Below are the code and all the weights of a small trained network. Each question names an input and a target symbol and asks about switching units off, where a switched-off unit gives its printed mean instead of its output.

import numpy as np


def w(rows, s, z=0):
    codes = np.array(rows[::2]) - 128.0
    scale = np.full(codes.shape[1], s)
    scale[-1] = z or s
    return codes * scale


def norm(h):
    return h / np.sqrt((h * h).mean(-1, keepdims=True) + 1e-5)


def f(y):
    return y / 2 * (1 + np.tanh(0.7978845608 * (y + 0.044715 * y**3)))


def softmax(a):
    e = np.exp(a - a.max(-1, keepdims=True))
    return e / e.sum(-1, keepdims=True)


def log_softmax(a):
    a = a - a.max(-1, keepdims=True)
    return a - np.log(np.exp(a).sum(-1, keepdims=True))


def net(x, mask):
    ids = ['ζλξσφω'.index(c) for c in x.split()]
    T = len(ids)
    res = E[ids] + P[:T]
    r = norm(res)
    for j in range(2):
        rows = slice(2 * j, 2 * j + 2)
        q, k, v = (r @ M[0][rows].T for M in (Q, K, V))
        z = softmax(np.where(np.tri(T) > 0, q @ k.T / 2**0.5, -1e9)) @ v
        o = O[0][rows]
        res = res + np.where(mask[j], z, o[:, -1]) @ o[:, :-1]
    y = f(norm(res) @ A[0][:, :-1].T + A[0][:, -1])
    res = res + np.where(mask[2:14], y, B[0][:, -1]) @ B[0][:, :-1]
    return log_softmax(norm(res)[-1] @ U[:, :-1].T + U[:, -1])


Q, K, V, O, A, B = {}, {}, {}, {}, {}, {}
E = w([
[121,65,161,118,198],'ζ',
[114,69,76,7,113],'λ',
[92,201,25,249,110],'ξ',
[49,68,90,165,107],'σ',
[190,126,32,86,116],'φ',
[244,137,165,145,214],'ω',
],0.0014)
P = w([
[123,113,91,105,152],'0',
[160,11,114,233,71],'1',
[104,161,128,107,128],'2',
[129,63,78,81,255],'3',
[163,23,89,227,70],'4',
[108,167,133,105,126],'5',
],0.003)
Q[0] = w([
[255,132,160,213,107],'h1',
[81,142,110,56,205],'h1',
[128,110,20,133,148],'h2',
[102,170,242,112,148],'h2',
],0.008)
K[0] = w([
[88,254,182,86,161],'h1',
[238,52,136,159,123],'h1',
[151,222,134,115,152],'h2',
[99,61,133,178,67],'h2',
],0.0089)
V[0] = w([
[3,150,121,127,41],'h1',
[44,103,150,62,206],'h1',
[109,253,142,73,157],'h2',
[86,134,153,167,226],'h2',
],0.0037)
O[0] = w([
[85,87,45,162,252,9],'h1',
[15,204,194,84,160,118],'h1',
[232,202,216,158,28,46],'h2',
[52,76,179,118,41,189],'h2',
],0.0031,0.0013)
A[0] = w([
[104,254,135,89,222,2],'n1',
[159,188,105,201,94,153],'n2',
[62,153,210,130,118,106],'n3',
[117,108,130,88,80,73],'n4',
[112,109,84,107,185,140],'n5',
[101,183,92,75,96,136],'n6',
[212,130,184,144,75,87],'n7',
[116,178,155,141,70,122],'n8',
[146,163,128,72,136,121],'n9',
[108,74,89,174,103,93],'n10',
[141,92,183,170,191,101],'n11',
[58,127,83,179,89,95],'n12',
],0.0061,0.0028)
B[0] = w([
[114,170,224,188,2,114],'n1',
[89,46,173,15,125,181],'n2',
[197,57,43,49,123,120],'n3',
[106,186,111,191,195,128],'n4',
[82,169,197,190,76,251],'n5',
[221,122,74,142,106,155],'n6',
[61,163,240,171,235,160],'n7',
[57,94,24,128,108,129],'n8',
[204,59,138,185,187,128],'n9',
[154,224,127,88,209,244],'n10',
[139,193,80,62,58,143],'n11',
[214,166,170,70,134,205],'n12',
],0.0033,0.002)
U = w([
[2,130,75,174,189,103],'ζ',
[168,235,119,65,171,116],'λ',
[187,97,254,100,207,21],'ξ',
[99,119,185,191,39,253],'σ',
[213,86,51,211,113,144],'φ',
[105,85,93,28,44,139],'ω',
],0.0065,0.0021)

Each question gives the input, a string of symbols that net reads in full, and the target symbol t.
The units are the heads (2 rows each of Q, K, V and O) and the neurons (one row each of A and B). Each row of codes is followed by its name. A weight is (code - 128) times the scale printed after its matrix; where a second scale follows, it is the last column's (O, A, B and U).
mask holds one flag per unit, heads first, then neurons. A switched-off unit (its flag False) gives its mean, the last column of its rows in O or B, instead of its output. The means were averaged over made-up inputs and are rounded, as every weight is.
A unit's drop is (log p(t) with every unit on - log p(t) with that unit switched off) / (log p(t) with every unit on - log p(t) with every unit switched off).
The circuit of an input: a set's keep is (log p(t) with only the set's units on - log p(t) with every unit switched off) / (log p(t) with every unit on - log p(t) with every unit switched off). Starting from the 12 units with the biggest drops (on a tie, the unit counted first), units are removed one at a time, each time the one whose removal leaves the highest keep (on an exact tie, the one counted first), for as long as the keep stays at least 0.8.
circuit, biggest first: the units of the circuit, biggest drop first
most important unit: the unit with the biggest drop
k most important neurons: the k neurons with the biggest drops, biggest first
which heads matter: for each layer, one digit per head in row order, 1 if its drop is at least 0.15 and else 0, layers parted by /
input ω ω λ ω ω, target λ: 2 most important neurons => [n11, n10]
input σ φ ξ, target ω: circuit, biggest first => [n2, h2, n8]
input φ ζ ω φ, target ξ: circuit, biggest first => [h2, n7]
input ω σ ζ φ ξ σ, target λ: circuit, biggest first => [h1, n10]
input ξ ζ ζ φ, target φ: most important unit => n2
input ζ ξ λ ω φ, target λ: which heads matter => 10
input φ φ ζ ξ, target φ: 2 most important neurons => [n7, n12]
input ζ φ φ σ, target φ: circuit, biggest first => [h1, h2]
input ζ ζ ω φ ζ ζ, target ζ: 2 most important neurons => [n5, n2]
input ξ ω ζ ξ, target ξ: circuit, biggest first => [h2, h1, n7]
input ζ φ ζ ζ ω, target ω: circuit, biggest first => [h1, n3, n11]
input λ σ φ ξ, target φ: circuit, biggest first => [h2, n7, n10]
input σ ζ ω ξ, target ξ: 2 most important neurons => [n7, n2]
input ω ω φ ζ σ, target ξ: most important unit => n10
input ξ ζ σ λ λ, target ζ: which heads matter => 10
input ζ ζ ζ λ σ, target ω: which heads matter => 11
input ω σ ω, target σ: circuit, biggest first => [h2, n1, h1, n10]
input ζ λ φ σ ω, target ξ: circuit, biggest first => [n7, n2, h2]
input σ λ λ φ λ, target λ: circuit, biggest first => [n10, h1, n12, h2]
input λ ζ λ ω ξ, target λ: 2 most important neurons => [n10, n12]
input σ ζ ζ ξ, target λ: 2 most important neurons => [n10, n7]
input λ φ φ λ λ, target ξ: circuit, biggest first => [h2, n7, n2]
input ω ξ ω, target σ: which heads matter => 01
input ζ ω φ ξ λ, target ξ: 4 most important neurons => [n7, n5, n10, n2]
input φ ω ζ φ φ, target ω: 2 most important neurons => [n8, n3]
input ζ ξ λ ξ ζ, target λ: 3 most important neurons => [n10, n11, n12]
input ζ λ ζ, target ζ: most important neuron => [n5]
input φ ζ φ ω σ, target ξ: 2 most important neurons => [n10, n2]
